Below is a small trained network, with its code and all its weights. Each question gives an input and a target symbol and asks what happens when units are switched off, that is, made to give their printed mean instead of their output.

import numpy as np


def w(rows, s, z=0):
    codes = np.array(rows[::2]) - 128.0
    scale = np.full(codes.shape[1], s)
    scale[-1] = z or s
    return codes * scale


def norm(h):
    return h / np.sqrt((h * h).mean(-1, keepdims=True) + 1e-5)


def f(y):
    return y / 2 * (1 + np.tanh(0.7978845608 * (y + 0.044715 * y**3)))


def softmax(a):
    e = np.exp(a - a.max(-1, keepdims=True))
    return e / e.sum(-1, keepdims=True)


def log_softmax(a):
    a = a - a.max(-1, keepdims=True)
    return a - np.log(np.exp(a).sum(-1, keepdims=True))


def net(x, mask):
    ids = ['αβγδεζηθλμξπσφω'.index(c) for c in x.split()]
    T = len(ids)
    res = E[ids] + P[:T]
    u = 0
    for l in range(2):
        r = norm(res)
        for j in range(3):
            rows = slice(4 * j, 4 * j + 4)
            q, k, v = (r @ M[l][rows].T for M in (Q, K, V))
            z = softmax(np.where(np.tri(T) > 0, q @ k.T / 4**0.5, -1e9)) @ v
            o = O[l][rows]
            res = res + np.where(mask[u + j], z, o[:, -1]) @ o[:, :-1]
        u += 3
        y = f(norm(res) @ A[l][:, :-1].T + A[l][:, -1])
        res = res + np.where(mask[u : u + 8], y, B[l][:, -1]) @ B[l][:, :-1]
        u += 8
    return log_softmax(norm(res)[-1] @ U[:, :-1].T + U[:, -1])


Q, K, V, O, A, B = {}, {}, {}, {}, {}, {}
E = w([
[160,109,156,149,133,153],'α',
[152,130,147,144,153,106],'β',
[120,111,252,145,156,177],'γ',
[193,125,117,132,129,130],'δ',
[165,119,122,143,134,157],'ε',
[204,142,99,100,146,155],'ζ',
[191,151,150,105,116,122],'η',
[162,126,183,140,110,148],'θ',
[159,169,129,85,161,117],'λ',
[170,141,119,107,66,192],'μ',
[123,182,212,105,127,182],'ξ',
[118,149,217,143,204,102],'π',
[125,141,114,165,223,122],'σ',
[90,133,149,187,125,209],'φ',
[116,188,131,108,168,200],'ω',
],0.016)
P = w([
[185,113,150,106,175,183],'0',
[141,80,136,80,162,182],'1',
[173,207,106,223,204,9],'2',
[143,118,107,141,132,113],'3',
[83,82,109,77,113,148],'4',
[188,211,117,184,127,103],'5',
[115,122,88,130,105,98],'6',
[131,104,99,93,126,158],'7',
],0.015)
Q[0] = w([
[115,91,64,81,174,185],'0.h1',
[130,143,167,137,127,42],'0.h1',
[129,218,140,135,206,103],'0.h1',
[110,53,138,107,154,93],'0.h1',
[183,118,145,223,76,135],'0.h2',
[69,142,109,182,126,108],'0.h2',
[101,10,130,86,85,116],'0.h2',
[119,146,161,96,99,168],'0.h2',
[112,94,77,128,110,152],'0.h3',
[118,136,166,104,179,184],'0.h3',
[96,169,130,172,170,157],'0.h3',
[137,217,86,89,137,127],'0.h3',
],0.013)
K[0] = w([
[132,213,82,167,113,181],'0.h1',
[162,79,184,86,143,72],'0.h1',
[111,91,101,95,173,121],'0.h1',
[163,194,149,220,158,136],'0.h1',
[127,54,151,120,72,104],'0.h2',
[166,37,145,135,197,160],'0.h2',
[199,159,141,205,152,148],'0.h2',
[93,178,184,110,114,150],'0.h2',
[150,168,65,142,131,152],'0.h3',
[104,239,142,104,127,156],'0.h3',
[2,129,123,189,186,141],'0.h3',
[89,180,92,104,114,153],'0.h3',
],0.012)
V[0] = w([
[154,117,124,55,145,98],'0.h1',
[96,182,74,104,112,159],'0.h1',
[47,98,162,135,116,67],'0.h1',
[110,189,98,108,189,156],'0.h1',
[133,132,251,145,90,143],'0.h2',
[75,167,92,200,152,237],'0.h2',
[140,14,119,192,97,129],'0.h2',
[107,161,167,106,57,126],'0.h2',
[162,109,63,172,65,140],'0.h3',
[120,207,65,58,120,98],'0.h3',
[163,138,142,160,96,91],'0.h3',
[89,186,121,158,145,124],'0.h3',
],0.013)
O[0] = w([
[194,77,97,141,116,78,147],'0.h1',
[102,160,167,132,98,190,118],'0.h1',
[66,77,118,143,156,138,5],'0.h1',
[118,174,107,205,98,80,168],'0.h1',
[79,111,108,63,111,76,143],'0.h2',
[61,239,157,148,126,158,148],'0.h2',
[145,140,109,72,254,146,103],'0.h2',
[115,154,163,90,91,46,85],'0.h2',
[138,139,130,90,146,154,110],'0.h3',
[171,88,117,167,115,130,99],'0.h3',
[182,112,139,63,145,141,111],'0.h3',
[137,144,131,119,115,88,97],'0.h3',
],0.013,0.012)
A[0] = w([
[69,132,116,73,5,15,110],'0.n1',
[168,125,103,124,203,164,106],'0.n2',
[214,118,154,176,88,113,165],'0.n3',
[213,123,160,39,104,138,252],'0.n4',
[111,190,81,226,157,86,87],'0.n5',
[112,62,119,127,109,235,125],'0.n6',
[154,44,110,116,180,35,118],'0.n7',
[120,108,109,243,188,2,174],'0.n8',
],0.0083,0.0026)
B[0] = w([
[60,131,96,219,170,35,179],'0.n1',
[108,161,147,208,146,88,173],'0.n2',
[68,77,93,108,140,100,244],'0.n3',
[143,66,25,118,143,92,253],'0.n4',
[150,29,107,96,107,154,206],'0.n5',
[145,217,69,26,119,85,144],'0.n6',
[92,22,136,144,81,111,184],'0.n7',
[62,123,176,70,89,254,221],'0.n8',
],0.0084,0.0057)
Q[1] = w([
[91,179,178,55,63,149],'1.h1',
[156,74,188,162,40,80],'1.h1',
[49,100,86,182,243,183],'1.h1',
[150,182,88,50,135,84],'1.h1',
[129,178,120,135,133,53],'1.h2',
[112,182,242,93,93,121],'1.h2',
[151,231,120,194,147,2],'1.h2',
[69,120,82,115,66,181],'1.h2',
[112,146,50,132,123,5],'1.h3',
[126,161,81,107,138,78],'1.h3',
[194,16,216,52,161,135],'1.h3',
[169,164,29,149,85,223],'1.h3',
],0.007)
K[1] = w([
[142,127,78,100,53,92],'1.h1',
[116,99,165,156,75,155],'1.h1',
[66,128,119,193,221,105],'1.h1',
[88,192,102,73,134,173],'1.h1',
[118,138,160,73,3,95],'1.h2',
[162,50,124,124,181,133],'1.h2',
[58,141,118,79,54,174],'1.h2',
[119,163,225,135,151,10],'1.h2',
[87,28,181,73,43,169],'1.h3',
[158,101,185,124,141,138],'1.h3',
[231,88,171,92,175,61],'1.h3',
[24,25,154,241,233,203],'1.h3',
],0.0083)
V[1] = w([
[155,77,127,190,77,130],'1.h1',
[185,50,126,119,169,168],'1.h1',
[206,214,92,152,93,114],'1.h1',
[69,106,60,170,46,124],'1.h1',
[130,53,188,181,182,114],'1.h2',
[149,173,201,88,128,145],'1.h2',
[200,167,254,132,97,49],'1.h2',
[186,116,220,158,114,161],'1.h2',
[84,110,58,127,126,129],'1.h3',
[75,67,152,130,196,226],'1.h3',
[163,62,253,181,196,144],'1.h3',
[116,124,87,177,157,153],'1.h3',
],0.0075)
O[1] = w([
[65,152,166,82,169,146,163],'1.h1',
[51,199,160,157,92,108,154],'1.h1',
[97,101,166,92,144,131,255],'1.h1',
[133,147,99,16,123,207,167],'1.h1',
[91,127,131,253,211,31,54],'1.h2',
[85,87,107,163,126,92,75],'1.h2',
[107,170,109,244,201,46,91],'1.h2',
[136,118,111,67,129,94,83],'1.h2',
[133,210,146,109,110,192,169],'1.h3',
[113,72,95,75,176,193,90],'1.h3',
[131,115,30,212,140,99,44],'1.h3',
[91,108,151,144,98,215,178],'1.h3',
],0.0065,0.004)
A[1] = w([
[155,99,123,113,167,129,31],'1.n1',
[136,92,123,111,169,147,71],'1.n2',
[147,91,122,101,156,100,17],'1.n3',
[125,213,111,133,182,140,3],'1.n4',
[128,142,83,85,114,87,15],'1.n5',
[160,61,142,107,136,112,207],'1.n6',
[85,98,255,107,142,108,201],'1.n7',
[165,119,149,141,145,171,202],'1.n8',
],0.017,0.0018)
B[1] = w([
[132,139,252,140,183,85,186],'1.n1',
[101,150,178,185,123,149,174],'1.n2',
[120,67,209,97,174,165,197],'1.n3',
[61,123,137,106,117,119,226],'1.n4',
[131,100,63,85,148,142,202],'1.n5',
[95,142,180,145,97,159,253],'1.n6',
[168,117,22,103,131,148,198],'1.n7',
[136,160,13,130,152,84,230],'1.n8',
],0.011,0.0046)
U = w([
[87,177,166,102,238,104,171],'α',
[103,90,209,182,159,197,173],'β',
[55,123,35,97,191,77,77],'γ',
[211,129,159,165,211,150,138],'δ',
[127,235,72,144,231,120,98],'ε',
[226,167,59,190,134,120,80],'ζ',
[165,44,155,113,93,95,160],'η',
[87,98,164,30,162,114,213],'θ',
[167,75,118,200,26,149,4],'λ',
[173,193,127,9,90,147,121],'μ',
[85,174,115,123,88,29,162],'ξ',
[46,53,58,135,107,160,114],'π',
[95,138,50,201,159,230,134],'σ',
[24,227,166,53,149,194,105],'φ',
[124,217,216,189,63,187,145],'ω',
],0.011,0.0035)

Each question gives the input, a string of symbols that net reads in full, and the target symbol t.
The units are the heads (4 rows each of Q, K, V and O) and the neurons (one row each of A and B). Each row of codes is followed by its name. A weight is (code - 128) times the scale printed after its matrix; where a second scale follows, it is the last column's (O, A, B and U).
mask holds one flag per unit, layer by layer, with each layer's heads first. A switched-off unit (its flag False) gives its mean, the last column of its rows in O or B, instead of its output. The means were averaged over made-up inputs and are rounded, as every weight is.
A unit's drop is (log p(t) with every unit on - log p(t) with that unit switched off) / (log p(t) with every unit on - log p(t) with every unit switched off).
The circuit of an input: a set's keep is (log p(t) with only the set's units on - log p(t) with every unit switched off) / (log p(t) with every unit on - log p(t) with every unit switched off). Starting from the 12 units with the biggest drops (on a tie, the unit counted first), units are removed one at a time, each time the one whose removal leaves the highest keep (on an exact tie, the one counted first), for as long as the keep stays at least 0.8.
circuit, biggest first: the units of the circuit, biggest drop first
most important unit: the unit with the biggest drop
k most important neurons: the k neurons with the biggest drops, biggest first
heads that matter: for each layer, one digit per head in row order, 1 if its drop is at least 0.15 and else 0, layers parted by /
drop when u is switched off: that unit's drop, to one decimal
input ω φ γ μ α, target μ: heads that matter	101 / 000
input μ β α μ π θ β θ, target θ: circuit, biggest first	(0.h2 0.h3 0.n4 1.n3)
input γ π δ, target π: circuit, biggest first	(0.n8 0.h1)
input φ α ω λ γ φ μ μ, target φ: circuit, biggest first	(0.h1)
input β β α, target β: 2 most important neurons	(0.n8 0.n7)
input ζ λ δ σ α μ, target α: circuit, biggest first	(0.h2 0.h1 1.n1)
input ζ δ η μ θ μ, target θ: circuit, biggest first	(0.h2 0.h1)
input σ ξ μ, target ξ: heads that matter	010 / 000
input ω ε α α γ γ, target γ: circuit, biggest first	(0.h2 1.n7)
input λ η β ξ ω, target ω: heads that matter	100 / 000
input λ α λ β η α ε, target ε: heads that matter	010 / 000
input δ ξ ω θ π δ, target π: heads that matter	100 / 000
input β λ σ σ ξ μ θ π, target π: 2 most important neurons	(1.n7 0.n8)
input δ ω ζ ε ζ, target ζ: heads that matter	010 / 000
input β θ β φ λ ω, target λ: circuit, biggest first	(0.h2)
input π θ ε α ω μ γ, target γ: 2 most important neurons	(1.n7 0.n1)
input ξ δ μ θ, target θ: heads that matter	000 / 000
input ζ ω π, target ω: heads that matter	110 / 000
input γ ζ α μ ε η π, target π: 2 most important neurons	(1.n7 0.n7)
input γ ζ ζ μ, target μ: heads that matter	110 / 000
input η ζ π λ ξ μ μ γ, target μ: most important unit	0.h1
input μ σ φ α γ β ξ α, target ξ: 2 most important neurons	(0.n1 0.n8)
input μ γ ζ ε ε, target ζ: drop when 0.h2 is switched off	0.7
input θ λ φ μ μ, target φ: drop when 1.n1 is switched off	0.0
input ε μ θ ξ η, target ξ: drop when 0.h2 is switched off	1.1
input ξ λ γ, target λ: drop when 0.h1 is switched off	0.1
input φ β α, target β: most important neuron	(0.n8)
